Each row has a hidden value; after the row comes its grade, the name of the range that the value falls in. Each part has its own.
[ 295   36  -70   64 -208 -198   70  155  -72   27   86 -172  -68   36
  111    0 -135 -311 -111   17   23  -39  107   13  -51  127 -164  284
  119  114 -101 -174  166  108  201  184 -228  133 -201]
j716
[-371  162  -45   48  148  -87   15 -312  274  420 -158 -101  146   70
   25   72  302  316   71 -170 -163  257 -101  124  160  -14  291 -194
 -104  110  367  140 -292  228  -42  -87  115  -54   71]
J818
[ 160 -333   20  115 -296  100  254  316 -317 -301  237   20  259  242
   61   44 -217  177 -111  263  144 -338  141  199 -145 -133   78  254
  242 -233 -370 -201  100 -127 -178  188 -135  109   72]
J297
[  30 -159 -103  224 -184 -164   60   89 -143  -70  196  -45  244  242
  -15   81 -154  202  -97  244  150  -12   26  133  -29   -9  114  290
  229 -102 -130 -192  -15  115   18   26 -107  210  -28]
J297
[  62  266   92  -98  175  214 -165   -2   25  274  -26    6   42   96
   57   55  173 -235    8 -236 -162   77   72 -221  -10 -207  -13  -38
 -220   22  -42  216  119   57  -74   85  -23  -62  -62]
J872
[ -13  125  -17   94  234 -217 -493  -48   42  213  195    4  183  210
 -155  185  122   52    4   58    5  207   53   10   73 -138   48  190
  -47    8   73   12  -75  245   54 -118  207  354  -92]
j716
[  60  111   55  -47  284  -28 -412   50  -71  291   27    6  130   -5
  -86  -85  151  -95   99  -46 -242  -28  -73 -245  158 -212  -75   52
 -196  281  -68  148 -142  245 -146 -144  227  254  -48]
J872
[ 147   39 -103  109  -18 -241 -207  219  -76   -5  256 -129   62  128
   -2  202  -22   34  -24  200   35  -76  198  326   65    6   40  198
   57  -90  -56 -236    8  140  167   86   26  297 -109]
j811
[ -14  -31 -187  195  -41  -97  -43  140 -177   52  176  -83  253  147
  -10   16  -74  201   37  257  -32  -72   -7   83  146  -54  180  145
   76  -35 -164 -134 -148  201  -12  -42  -75  209   31]
J297
[-232  160 -115    7   59  109  180  -41   84  295 -106 -158  114   -9
  138    6  225  212  134  -86 -272  -50  -10  172  213  -49  306 -269
 -157   30  117   76 -245  128  -86   42  -44 -142  142]
J297
[ 154 -136 -125   87 -300 -147  324  302 -164  -87   67 -227    3  -51
  181  -44 -127   73  -31  189  -53 -334   84  345   73  138   31  104
  148   69 -141 -295  -41   69   55  197 -175   71  -33]
J818
[  87 -555  237   90 -390  -21  388   27 -177 -259   38  119  267  247
    0  -86 -222  221 -255   71  273 -152  -50    8 -346  -82  -85  379
  405   25 -183  -90  103 -136 -306  109  -20   86   19]
J818
[ -89  162   -7  -63  103   24  -23   59  112  195   20 -136   19   24
  101  174  249  117   75  -87 -184  -79  172  355  116  -71  189 -188
 -157  -66  139   -2 -108   51   -5  131   92  -22   49]
j811
[ 484 -170  141    4 -285   97  107  316 -327 -210  150   40   41  164
   83  -71 -292 -407 -223   36  147 -209  120 -254 -290 -103 -317  447
  186   11 -452  -91  420  -99  -64  251 -253  103 -195]
J872
[ -82  300 -135   55  101 -155 -138  -23  183  253   92 -191   -2  106
   68  283  206   54   36  -41  -76  148  198  361  130   37  211  -69
 -103 -128  226  -78  -53  165  230  106   -9   60  -61]
j811
[ 134 -203  164  -90  -22   45   -3  193 -147  -21   42    8  103    8
   21  -84   33   11   -9   -2 -107 -303   42   47  -40 -164  -98   83
    5  148 -156    0  -45  -18 -250   72  164  139   25]
j716
[-408  370 -124  -26  483   43 -398  -16  201  416   82 -122  178   63
   -9  328  513  493  288    5 -355    7  149  518  413 -222  516 -467
 -405 -182  293   92 -423  225  -56  -90  369   72  196]
J818
[ 108 -230  -18  153 -326 -243  257   75  -79  -92   72 -100   91  123
   66    4 -176   98 -164  127  159  -55   20  184 -116  122  -31  303
  296   58  -44 -232   43   65   49  122 -133  138 -100]
J818
[ -51  365   70  -81  369  200 -415  -64   84  364   40   44  117  168
  -33  174  286 -116   71 -209 -182  185   95 -174   69 -296  101  -98
 -313  -67   35  268   37  124  -69  -14  121   22  -27]
J872
[-360  327  -67  -61  325 -122 -144 -260  325  598 -238 -192   10 -147
   49   -1  451  202  208 -250 -407  172 -115  136  349    0  236 -369
 -308  320  446  192 -428  336  -13 -133  238  -32   57]
j811
[  79   22  127 -127 -213   48  440 -169  141  259 -327 -135 -121 -105
  213 -235   62 -342  -96 -415 -152   44  -96 -258 -131  104 -179    8
   18  382  116  155   82   15  -56  185 -225 -248  -86]
j716
[ 241  113 -108   73  -74 -174 -118  235  -76    3  221 -165  -19  101
   70  170  -50 -176  -48  110   15  -71  231  226   18   39  -30  207
   37  -81  -97 -212  127   98  223  177 -117  203 -154]
j716
[ -60  383  -84  -99   97   -2   65  -74  238  411 -153 -252 -143 -106
  194   52  288 -183   94 -292 -306   76   95  133  171   67  103 -242
 -242  140  249   86  -79  149  148  152  -96 -159  -43]
j716
[ 303  189 -105  159   81 -183 -502  233 -154   -3  408  -31  116  305
  -89  290 -108 -230  -86  210  147  110  247   11  -23 -108  -53  406
   28 -221 -213 -167  239  166  249   64  -69  395 -226]
J872
[-291  -25  112  -56   49   66  185 -214  186  276 -192  -37  140   37
   65   -5  270  301   32 -216 -159   41  -74  128   36  -92  204 -205
  -72  120  249  165 -228   58 -226    3  148 -131  127]
J818
[ -41 -107  -97  170 -240 -149  293  -68  -29   96  -42 -111  150   97
   74  -94 -102  106  -80   49   34   61 -112  -25   -7  104   76  181
  199  137    0  -86  -72  157    7   27 -204   26  -29]
J297
[  47  -69  104  104  100 -167 -379  -69  -15   61  220  107  245  324
 -178  179    9   54 -115   52  170  202   59  -61 -128 -180  -23  338
  104  -61  -10   15   55  119  -35  -68  177  342  -95]
j716
[ 150 -468  200   82 -491  -15  508   56 -128 -296   50   48  159  258
   91    2 -249   98 -303   29  319 -133   69  123 -403    6  -85  372
  426  -85 -155 -158  237 -202 -160  255 -170  -14  -33]
J818

Part 2:
[ -66   54   60  167 -143   42  -39   -2   61   15   34  -34  128  -97
  -62   22   82  -10  -19   82 -117   12  -72  -58  -73   81  102   36
 -165   59  -85  -85   25   68  -62    2    8 -136  -62]
j575
[ -33   35   40   45 -131  -34  -18  -55   62   34  -50   18    6  -66
  -28   39   87   23  -38   -4  -67  -13 -167  -54    6  -46   46  -52
  -75  -38    3 -108  -35   31  -41  -44  109   47 -110]
j873
[ -99  -12  -75 -173  186   36   96   17   53  -65  -36  -86   10 -158
   31  -59   13   85   47 -180   53   35   -4  147    8  -81 -112  112
   69  112  -16  -62 -135  -30   82 -112   57 -206  -73]
j873
[ -99   -9  156 -171 -245 -114  -66  -18   27  187   -7   88   13  -83
  -20   64  118  121   -5   13   63  -25 -132   80  -35 -141   47  -81
  -17  -61   49 -258 -138   16  -66 -136  119   44  -59]
j68
[  94   -1  -54    0  142  -40   27 -115  -15  -31  -53    0  -75  107
  -32  -85  -17   62  -66  -49 -113   14   73  -48   58  127  -20   -1
  -19  -43   84   83   23   11   38   -2   16   10   71]
j850
[  -4  -94  -39  -28  -19  -87  -26  -83   92   16  -24  -40  -28 -115
   65   43   39  -71   73   52  103 -101  -64  -31   13 -155  -93  -24
   80   10  -59 -165  -34   -9 -167  -67  106  104 -106]
j227
[ -74  -95  -15  169  -20  -28  -31  -30   98 -106 -121  -26  -17    1
   -5  -18   11  -73    0   98 -145  -50  -94 -183  -31  -41   26  -53
  -69  -49  -21  -87   54  -54  -51   -3   52  118 -106]
j227
[ -29   80   88  -70 -163  -40  -51  -20   29  152   99   27   62  -89
  -49   53  128  112  -43  -38   14    2  -98  101   -7  -41   39    4
  -88    0   33 -128 -109   68  -47  -81   69 -122  -18]
j858
[  81   94   -6  -52  -27  -63  -43 -115    5  102   65   -2  -20  -38
   16  -22   56   23  -16  -59   57  -49  -51   64   61   20  -55  -31
   34   -1    2   -3  -73   83  -68  -67  167  -24    0]
j575
[  81  159   27   32 -171  -21  -47 -133   29  149  111  -40   88 -195
   28   52  103  -64   40   18  126  -61 -106   48   21   47  -20   -2
   14  102 -160  -75  -40  179 -191  -47  194  -72  -86]
j575
[ -66 -142  -70  193  178  -16 -153   51   64 -118  102 -100   33  120
   24 -169  -75 -110   47  162 -106 -117  199  -68  -70   54  -71   38
  -34   18  -13   53   51  -95  -62    1  -28 -134  135]
j575
[  39  -59  -49   94  -60  -73   11 -154   95  -40 -146  -26  -60  -95
   51   54   31 -127   43   75   10  -87 -158 -180   36  -85  -38  -85
   48  -25  -93 -124   49   22 -165  -18  153  254 -185]
j227
[  -5  -71  -76   18  203   13  -42   -9   22  -48  112 -115   64  -15
   28 -122  -48  -36   73   55   27  -51  240   59  -41   96  -97  127
   34  129  -67   28    8   -6  -62  -19  -45 -242  116]
j850
[ 110  -81  -80   82  177  -72  -18 -115    1  -77  -58    6 -114  203
  -34  -98  -42   21  -79   25 -171  -26  109 -135   59  111  -24  -32
  -42 -105  129  104   78  -42   13   31  -26   95  110]
j850
[-111  -52   79  -11 -196  -24    7  -45   86   54  -72  -34  100 -251
   30   88   76  -58  108  120   93  -33  -99  -39  -90  -77   33   10
   14  103 -190 -289  -12   57 -174  -70   78   21 -184]
j68
[ -41  -50  -30  -10   33  -50   28  -74   60  -63 -152   -9  -67  -40
   29  -31    8  -14   13  -23  -40  -27 -100  -79   20  -65  -37  -55
   40  -34   -6  -83  -22  -32  -10  -62  128  124 -118]
j227
[-162  -98  117   -5 -115  -70  -53    8   34    0 -152   54   -4   20
  -13  -55   10   37   12  105 -100  -18  -47  -89  -88  -22   77  -92
  -36  -67    9 -178  -18  -60    6  -81   78  100  -53]
j68
[  30  100  -35  125  -75   31   24 -108   73   -9  -18  -75   65 -186
   12   39   69  -91   26    3    1  -24 -145  -62   12   41   -3   21
  -28   93 -160  -52   20  116 -116   -7  138  -31 -161]
j858
[ 103  119  120  -52 -230  -28   33 -158  -36  209   24   50   86 -112
  -85  102  132  107  -49   28   18   64  -19   13   -1  157  128   22
 -103   47  -47 -122   13  191 -115   -3    0  -58  -20]
j423
[  -6   70   57   76 -107  -22  -86  -41   18   80   78   -4   64  -20
  -30  -29   62    6  -21   52  -48  -33  -27    0  -27   80   40  -16
  -79   13  -29  -35  -20   68  -65  -33   90  -90   16]
j575
[ -30   84   43  -11 -175  -11  -63  -34   75  137  144  -56  124 -239
   23   77  123  -34   62   22  142  -63 -113  101  -27  -78  -26   40
  -10  112 -136 -167  -93  110 -179  -80  133 -150 -101]
j858
[ -32   -1   20   26  -61  -57  -39  -44   52   14  -45   22  -32    4
  -19   -7   56   31  -43  -11  -79  -29 -119  -48   16  -52   13  -65
  -52  -70   52  -71  -42   -8  -14  -54  106   60  -58]
j873
[ 168  104   96 -209 -188  -88   25 -200  -59  295   91   57   41 -121
  -42  111  132  134  -21  -19  169   25   40  116   47   91   40   24
    3   45  -11 -137  -49  202 -161  -45   29  -52   31]
j423
[ 192   17   -8  -70  -51  -99   13 -186   -3  147   61   27  -36  -10
  -42   93   89   74  -55   -2   46  -16   20    1   79   31   -9    8
  -29  -27   58  -59    6  104 -143    3  -16   50   39]
j850
[ 180   37  -34 -171   63  -92   16 -178  -39  140   71    5  -51   -8
    9   -5   40   82  -14  -68  118  -23  102   97   89   61  -81   26
   76   16   43   -1  -49   98  -92  -46   53  -28   83]
j850
[  15   10  -37 -144    2  -59  -13  -63   62   89   85  -47    3 -164
   51   41   78   18   51  -77  170  -65  -60  133   43 -149 -122   34
   84   58  -29 -125 -131   40 -113 -105  124  -73  -65]
j873
[  85   94   29  -55 -101  -24  -17 -112    6  159  134  -34   92 -156
   -7   56   94   19   26    9  125  -21   16   97    7   60  -14   66
   -4  109  -96  -88  -41  149 -160  -40   56 -147   -2]
j850
[ -40   -8   23  105  -98  -33  -41  -39   76   -5  -41    1    8  -28
  -30   22   67  -10  -33   45 -101  -31 -128  -97  -10  -39   42  -48
  -93  -48    5  -93    1    4  -53  -22   71   52  -85]
j873
[  45   36   28  112  -88  -26  -23  -86   28   32   -7   15   21   16
  -69   23   70   26  -70   48 -132    7  -55  -95    4   89   78  -18
 -132  -36   19  -30   43   58  -53   18   11   10  -11]
j575
[  74   27    4   50  -65  -31   -5 -100   35   62   41  -10   30  -44
  -49   58   80   27  -38   29  -41   -6  -26  -37   16   48   30   24
  -89   10   -4  -58   19   77 -100    7   -7  -28  -13]
j575
[-39 -17 -22  93  19 -47 -54 -49  58 -60 -80 -10 -52  36  21 -80   1 -47
 -13  17 -98 -65 -89 -96  14 -20 -26 -85  -5 -63  11  -9  -9 -32  -9 -44
 156  92 -57]
j873
[ 130  151  107 -107 -197 -104  -53 -158  -52  248   80   92   -6   -1
  -47   35  116  122  -78  -35   46   -6  -63   77   60   87   49  -72
  -33  -52   56  -50  -72  153  -82  -62  143   13   46]
j850
[-100 -230 -112  232  264   26 -125   96   95 -192  117 -156   77   95
   13 -160  -97 -128   79  209 -125 -104  293  -86 -113   53  -78  131
  -64   78  -43   34   97 -135  -75   36 -164 -222  152]
j575
[-200 -260   -8  156  208   -7 -145  193   72 -165   70  -41   30  252
  -84 -168  -61   69  -47  149 -300  -28  247  -67 -130    8   28   73
 -198  -75  185    4   31 -230  103    5 -243 -212  217]
j858
[  15  128   94    0 -224  -24   -2  -78   27  137   18   48   54 -100
  -79   93  147  103  -81  -41  -54   40 -181   11   12   20  100  -26
 -136  -19   14 -115  -55  113  -42  -40   80  -33  -84]
j858

[-170  -42 -239  -91 -431 -206 -296   99   16  223  -30  253   92   17
 -124  -76  -73   69  188  309  429  143  190 -126   63  -82 -265   13
  271 -166   69  -98   97  -27  -52 -133   -4  111  108]
Y
[-154   96 -117  203 -203   69  211 -187   33   63   28 -232  -54  107
 -132   59  -90 -197   89 -105  114  217  -39   -8  -47 -116    6  -18
  163  140   69   70  -53  204  -73   14 -102  -50   44]
E
[   2  -14  348 -130 -315 -119  356 -310 -153 -135  527 -103   -3  -74
  483 -190  183  184  276 -178 -267  394  -99  106  -52 -161   -7   -9
  -63   24  569  237 -169 -191  -19  213 -165 -191  163]
H
[  31  139 -133  164  109   19 -120  305   24   64   -6  371 -187  -76
  -18  -34  -43  201  -85  165  115  -61  160 -286  188 -141  -50  -55
  179 -179 -258 -186   89  -28  -32 -212  257  126  -91]
R
[ 297   27  414  -11  153 -160   66   -7   77 -370  429  249  -97  -82
  420 -138  102  186   45 -236 -287  110   68   -3  -61 -184  110 -111
   57  -54  116   50  187 -106  216   75 -121 -168  109]
Y
[ -16  -84 -152  206  -75  221  167 -219 -206   41  -94 -370   -5  116
   -6  242 -106 -112  -37 -170  -34  -59  -80   -3   64  -96 -140  200
  128   40  304   90 -225  -91  -22  110  -33   55   79]
L
[  27   31  186   73 -100  -77  211 -229    9 -198  298 -184  -19   80
  211  -24  115  -94   83 -255 -199  246  -69   98 -103  -69  126  -52
   66  144  243  181   22    4   60  157 -178 -161  105]
E
[ -22 -118 -140  112 -112  -44  -93 -129  -83  -62  -35 -298  100  212
    4  185   80 -212  -65 -111  -37    4  -14   67   -3   73   -2  107
  191  110  221  126   10 -138   45  138  -67   22  101]
Y
[-235  179 -349  190 -195 -135 -196  253  137  216  -81  109  -34   73
 -283  -45   47  -93   28  299  380  225  163 -180  127   23   45 -151
  276   57 -271  -94  154  135 -205 -280  240   77  -82]
E
[-293   69 -195 -106 -571 -188  -77   51   -6  325  104  246   32  -67
  -84 -200  -38  152  325  362  451  357  142 -144   84 -143 -247  -55
  192 -143  124  -65  -23   33 -199 -175   44   61   72]
H
[ -13   -8 -287   61  -16 -180 -458  381  -20   98 -100  287   11   35
  -56   17  123  116 -112  319  194  -77  223 -215  223   66  -66   -3
  255 -146 -155 -136  178 -240  -48 -188  311  182  -46]
Z
[  55   73 -124   89   37 -151 -297  340   74   29   18  366  -66  -50
   -7  -66   40  161  -36  228  180    7  227 -220  167  -75  -32  -85
  229 -142 -202 -151  201  -90  -15 -222  241   87  -36]
L
[ -96  117 -462  381  129  121 -177  336  -73  205 -267  -86  -77   76
 -243  191   58  -47 -213  242  199  -73  112 -243  321   64   27    8
  233   34 -235  -97  -28 -102 -243 -288  494  193 -167]
L
[-140   68 -374  230  -75   51 -168   82  103  146 -287   59 -104  157
 -366  139 -224 -208 -112   59  276 -118  100 -178    7  -88  -94   34
  310  -15 -297 -152  126  229   42  -59   -3  154  -32]
R
[ -26  232  154   40  -86 -218   73  180  125  -39  391  324 -151 -146
  204 -301  180  231  154  124    2  378  118 -140   70 -146  144 -249
   70  -10  -85  -21  138   18 -107 -163  172 -111  -44]
H
[ 193   88   51  283  332  217  178  114 -158 -109   99    0 -202  -76
  222  102   41  193 -168 -119 -250 -108   -3 -167  220 -148   46   38
   37  -60   30   -8 -122 -201  -36  -67  268   31  -78]
Z
[ -63  -56 -122  -35 -296 -178 -225  -27  115   47  -33  190   44   79
 -129  -21 -166  -73  120   64  285   55  147  -58  -95 -134 -187   13
  282  -91    5  -83  192  116  133   17 -206   44  144]
Y
[ 275    7  205  124  276   32   50   73  -89 -249  216  127 -139  -64
  339   23   86  204 -116 -171 -302  -93   40  -96  105 -136   51   16
   50  -89   95   14   28 -240  122   44   96  -23   18]
Z
[ 259  -47  232   72  224   -1   50  -29 -103 -304  235   47 -101    7
  373   52  117  128 -126 -255 -381 -102  -12  -28   34  -88   64   50
   45  -58  171   73   34 -256  189  164  -26  -40   56]
R
[ 256   -6  234  119  273    3   71  -25  -34 -336  229   50 -131   33
  326   54  105   63 -160 -300 -392  -98  -18  -28   -8  -85  130    7
   59  -12   69   61   89 -163  209  163  -54  -55   37]
R
[ 193 -116  152   62   84   67  101 -180 -161 -224  145 -115  -42   54
  288  124   12   38  -71 -288 -301 -119  -57   20   -9 -112  -48  144
   63  -43  312  104  -66 -219  181  232 -131  -20  119]
Z
[-177  223  -76   39 -261 -184  -11  218   89  175  220  325 -110 -125
    4 -265   84  201  201  307  258  376  156 -201  130 -136    1 -202
  140  -56 -112  -85   80   57 -213 -262  226  -12  -54]
H
[ 253  -36  189  177  268  107  151  -87 -117 -280  169 -108 -112   25
  301  125   56   55 -145 -316 -376 -118  -48  -14   36 -116   69   77
   43    7  186   91  -37 -197  152  157  -15  -47   46]
Z
[ 218   60  179  134  247   98  135   87 -117 -175  220  167 -186 -102
  326    3   56  261  -98 -131 -273  -67   17 -149  144 -174   20   14
   27 -134   69  -12  -47 -209   58   -2  134    4  -18]
R
[-115    1 -360  247  -36   57 -150    3   31   70 -269 -143  -45  234
 -291  223 -109 -288 -176  -35  129 -137   32  -91    2   21  -20   82
  280   75 -165  -46   85  108   51   43  -14  134  -15]
R
[ 214  105  260  175  197  107  286    5  -87 -187  318   38 -163 -131
  344  -30   72  232   10 -171 -238  117   -5  -81  125 -207   70  -50
    0  -35  161   54  -88 -137  -24  -59  122 -101    8]
Y
[ 134 -206   67 -109  -78 -240 -290  -97   -4 -240   89   63   91  168
  179   61   66  -78  -59 -160 -153 -115   63   62 -123   16  -50   99
  197  -48  196   64  221 -199  316  280 -262    7  184]
Z
[-135   38 -398  152 -152   30 -241  195   10  263 -266  184  -60   41
 -304   80 -197   -5  -27  251  387  -91  171 -242  137 -112 -221   59
  296 -140 -185 -193   52   69  -61 -178  150  204  -22]
Z
[-170  -25 -442  175 -193   25 -230  104  -48  242 -285  -64   32  131
 -297  164 -110 -128  -48  196  337  -57  110 -146  130   -5 -176   99
  291  -34  -51  -87    0   -4  -93 -115  137  185   -1]
L
[-253  171 -360  282 -185   -5  -35   57  143  188 -152 -124  -53  157
 -372   67  -69 -275    5  112  329  197   71 -103   26  -18   53  -94
  277  163 -231  -39   90  277 -155 -164   86   45  -55]
E

Part 4:
[ 125  160 -150 -202  -74   39   94  344  178  211 -148 -208    2  -21
  -10  133  157  -11  -53  126  108    7  200  138  -29   74  102    8
  -13 -164   43  154  -96  189   35  -41  -87  -20  205]
J315
[  -7  126  -81   20  -35   62 -133  173   30   41 -292   89   56 -116
   22  -19   39   -8  235   32  -24   58  159  129  -30  189   94 -343
   99    9  311  -73   -4  194  -37  -44 -170  -99  178]
j606
[   3  127  170  157  -73  147  160 -206 -124 -213  365  151  -66 -138
 -277 -112  -12  151   62 -104  -98    8   89  -95 -106   64   90  -66
   60    6   52 -172   87 -108  -68   94   36  -40 -357]
j607
[ -27   95  107  185  -60  197  129 -134 -118 -114  153   44    0 -271
 -160 -136   66  102   -8  -87  -79 -120  131  -81    8   74  217 -229
   11  -26  110 -144  100   -4  -83   16  -16 -108 -285]
j607
[  58  136 -223   55   48 -158 -434  177  322   26 -205  283  -85  217
 -125  219  139   -9  424 -211 -229  540   65  432 -290   96 -272 -272
  350  223  412    4   -2   47  -23   99 -113  124   58]
j606
[-200 -345  178  434 -121  244  319   20   53 -279   60 -356  540 -434
  155 -135  212  255 -196 -250    0 -352  268 -297  280  233  617 -371
 -204   -5  114 -327  419  115  -43  -57   12 -388 -511]
j772
[  -4  -36   76  -93 -157   74  253  147  -66 -217  269   -9   19   33
   21  -23 -190  159  197  102  108   43   21 -140  -78  192  164  195
  -71  -44  -39 -183  113  -19   66   64  -92  -22   11]
j205
[ -52   71  149  118 -101  121   92   26  137  -50  -75   23  336 -163
 -131  -25   84   99   83  -42  -19   22  332  -17  -51  251   71 -345
   90  -49  262 -159  -32  199  -91  -35  -17 -226  -35]
j606
[ -29    0   96  197  -64  250  197 -156 -327 -208  293  -16 -167 -311
  -29 -222  -27  104  -27  -53  -40 -276  -44 -194  136   -1  394 -100
 -177  -12  -15 -203  226 -117  -57   11  -77  -50 -358]
j607
[ 165   89   23 -230 -122    3  385  264  -23 -119  349 -155  -58  111
 -104   85  -37  195  -35  145  201    7  131  -82 -108  101  168  476
  -82 -167 -244   26   66  -19  158  101   29   -4  -28]
J315
[  70  248 -116  120   48   -1 -254  -73   27  -25   48  305 -287   -7
 -271   33  120   20  223 -193 -245  283   14  266 -222  -24 -118 -217
  272  139  250   -3   33  -86  -56  117  -50  123 -206]
j607
[ -28  -28    6  228  -26  169   62  -98 -204 -199  219    7 -175 -231
  -12 -136   43   99   32 -147 -106 -136  -64  -78   83  -13  328 -134
  -91   68   55 -172  268 -125  -39   41  -84   -6 -379]
j607
[ 237  164 -189 -210   -8  -78   12  459  117  209 -263 -214    9  129
   85  160  250  -13  -49  163  167   44  244  249   42   56   82  111
  -86 -165   10  180  -88  233   65  -95  -69  -22  292]
J315
[ 239  121   58  277  166 -127 -299   -6 -271 -184 -202  280  -42  165
   45  -90  286   78  166 -107  -44  169  203  297  134    2   -1 -178
  -53  109  199 -217   74   35  -90 -151   25  -41  -87]
j606
[ 246  328 -210 -323  -18  -59  -31  229  -82  103  134  117 -508  198
 -143  119  -56  -37  185  177   46  196  -80  226 -202  -64  -84  321
   54  -70  -60  181 -101  -58   83   98 -129  248  207]
J315
[ 134  191 -194  -63   12 -146 -124  332  438  123 -201    2  106  139
 -213  271  320   98   61 -138  -69  391  323  355 -273  124 -136  -86
  336    4  201  156  -32  154   77   87   46  -20    5]
j955
[ 124  159 -144  -53   -3   29  -20   80 -107  -37  170   71 -382   12
  -92   19   24   36  106  -15  -48   88  -81  123  -88  -62   92  105
   22   21   -8   30   91 -117   36   90  -96  158 -106]
j955
[ -25  106   39  205  -25  141 -135 -117   16   11  -56  125    4 -160
 -107  -57  117  -26  132 -122 -164   43  111  109    4   49   22 -433
   51   48  307 -123  -29   65 -181  -53  -88  -37 -114]
j772
[ -73  132  -37   43  -72  130  -59   83   41    7 -161  106   49 -212
  -79  -38  -36   13  232   -7  -75   14  133   40  -90  206  118 -375
  147   16  322  -86   22  156  -46   24 -166 -118   69]
j606
[-164  132 -186 -247 -197  148  107  412  194   88 -275  -31  142 -276
   -5   37 -216   38  297  170   62    5  134  -53 -228  405  225 -239
  267  -92  276   23   45  285  141  117 -271 -177  347]
j205
[-164  -14  -46  -77 -201  224   91  129  224   91  -20 -106   94 -209
   17   40 -138  -45  198   49  -38  -10   22  -67  -75  195  124 -299
   24  -39  250  -65  -42  143  -84   12 -240  -36  150]
j606
[  66  171   29   21  -55  110  125    2  -11  -27  140   23  -65 -109
 -198  -22   89   94  -17  -23  -27   14  151   21  -84   45   97  -50
   59  -71   44  -31    5    2  -27   37    5  -28 -154]
j955
[  84  575  194   18  -27   62  -52 -152  257  168 -155  397  239 -102
 -670   24  218   57   73  -38 -149  316  591  246 -403  227 -403 -472
  536 -132  393   44 -416  256 -161   26  164 -194   28]
j607
[  83  205   63  -35  -69  189  196  -78 -272  -65  264   47 -274 -170
 -156 -138  -56   58  -12   98   29 -142   16  -85   -6  -16  194   58
  -81 -110  -62  -59   11  -75  -31   23  -58   23 -121]
j955
[ -43  -52   40  148  -70  168   52  -52 -208 -186  172   29 -125 -168
   68 -133  -85   52  166  -40  -51 -120  -84 -100   97   53  276 -139
 -146   60  106 -214  188  -62  -63    0 -164   -9 -165]
j606
[-103 -409  -87   42 -167  135  287  372  -63 -211   74 -413  166 -125
  499  -48  -40  148   13   48  172 -219  -93 -227  274  160  594  138
 -375  -32 -100 -234  408   27  116  -58 -198  -79  -61]
j205
[-206 -162  -23 -247 -348  272  374  217  289   65  278 -290  106 -124
  106   83 -277   -3  142  165   75  -14 -104 -230  -99  201  162   56
 -115 -143   13  -67  -32   56  -15   51 -239   60  177]
j205
[-151   50 -105  -71 -164  201   -6  182  228  150 -204  -63  108 -241
   23   34  -83  -70  226   61  -46   -5   77    9  -77  221  122 -411
   89  -37  335  -32  -61  216  -74  -10 -261  -80  231]
j606
[  19  224  139   91  -68  185  157 -117  -94  -45  119   90   18 -243
 -266 -124   71   95  -32  -11  -40  -79  225  -50  -64  100  117 -203
   80  -98  105  -92  -36   49  -83   10   23 -125 -182]
j607
[ -99 -137   14  332  -35   98  -11   15  114 -175  -10  -61  228 -202
   15  -15  187  146   54 -272 -135  -10  155   -4   54  146  268 -362
   28  114  244 -203  279   48  -46   18  -35 -169 -359]
j772
[ -78 -274   72   10 -183  275  380  122 -384 -243  267 -291  -62 -231
  397 -218 -234   87   30  184  203 -423 -174 -370  336   88  618  148
 -508  -92 -161 -293  296  -55   17  -90 -242  -49  -43]
j205
[ -20  161  -57 -193 -167  171  260  183  162  106  116 -141  -20 -189
 -177   61  -36   55   -9   93   47  -49  136  -65 -163  137  157   -8
   90 -157   28   88  -36   98   39   95  -88  -48   36]
j955
[-101   64  429  181 -194  440  591 -244 -335 -177  282 -165  307 -565
 -151 -358  -33  183 -282  115  139 -569  326 -474  216  198  502 -226
 -247 -281  -48 -287   45  114 -132 -110   47 -383 -298]
j607
[  23  126    1 -132 -125   -3   67  309  293   86 -220   10  335   64
  -54  106   84   75  146  108   75  241  342  135 -173  294  -85 -122
  177 -129  204  -33 -151  273   14  -41  -27 -126  277]
j205
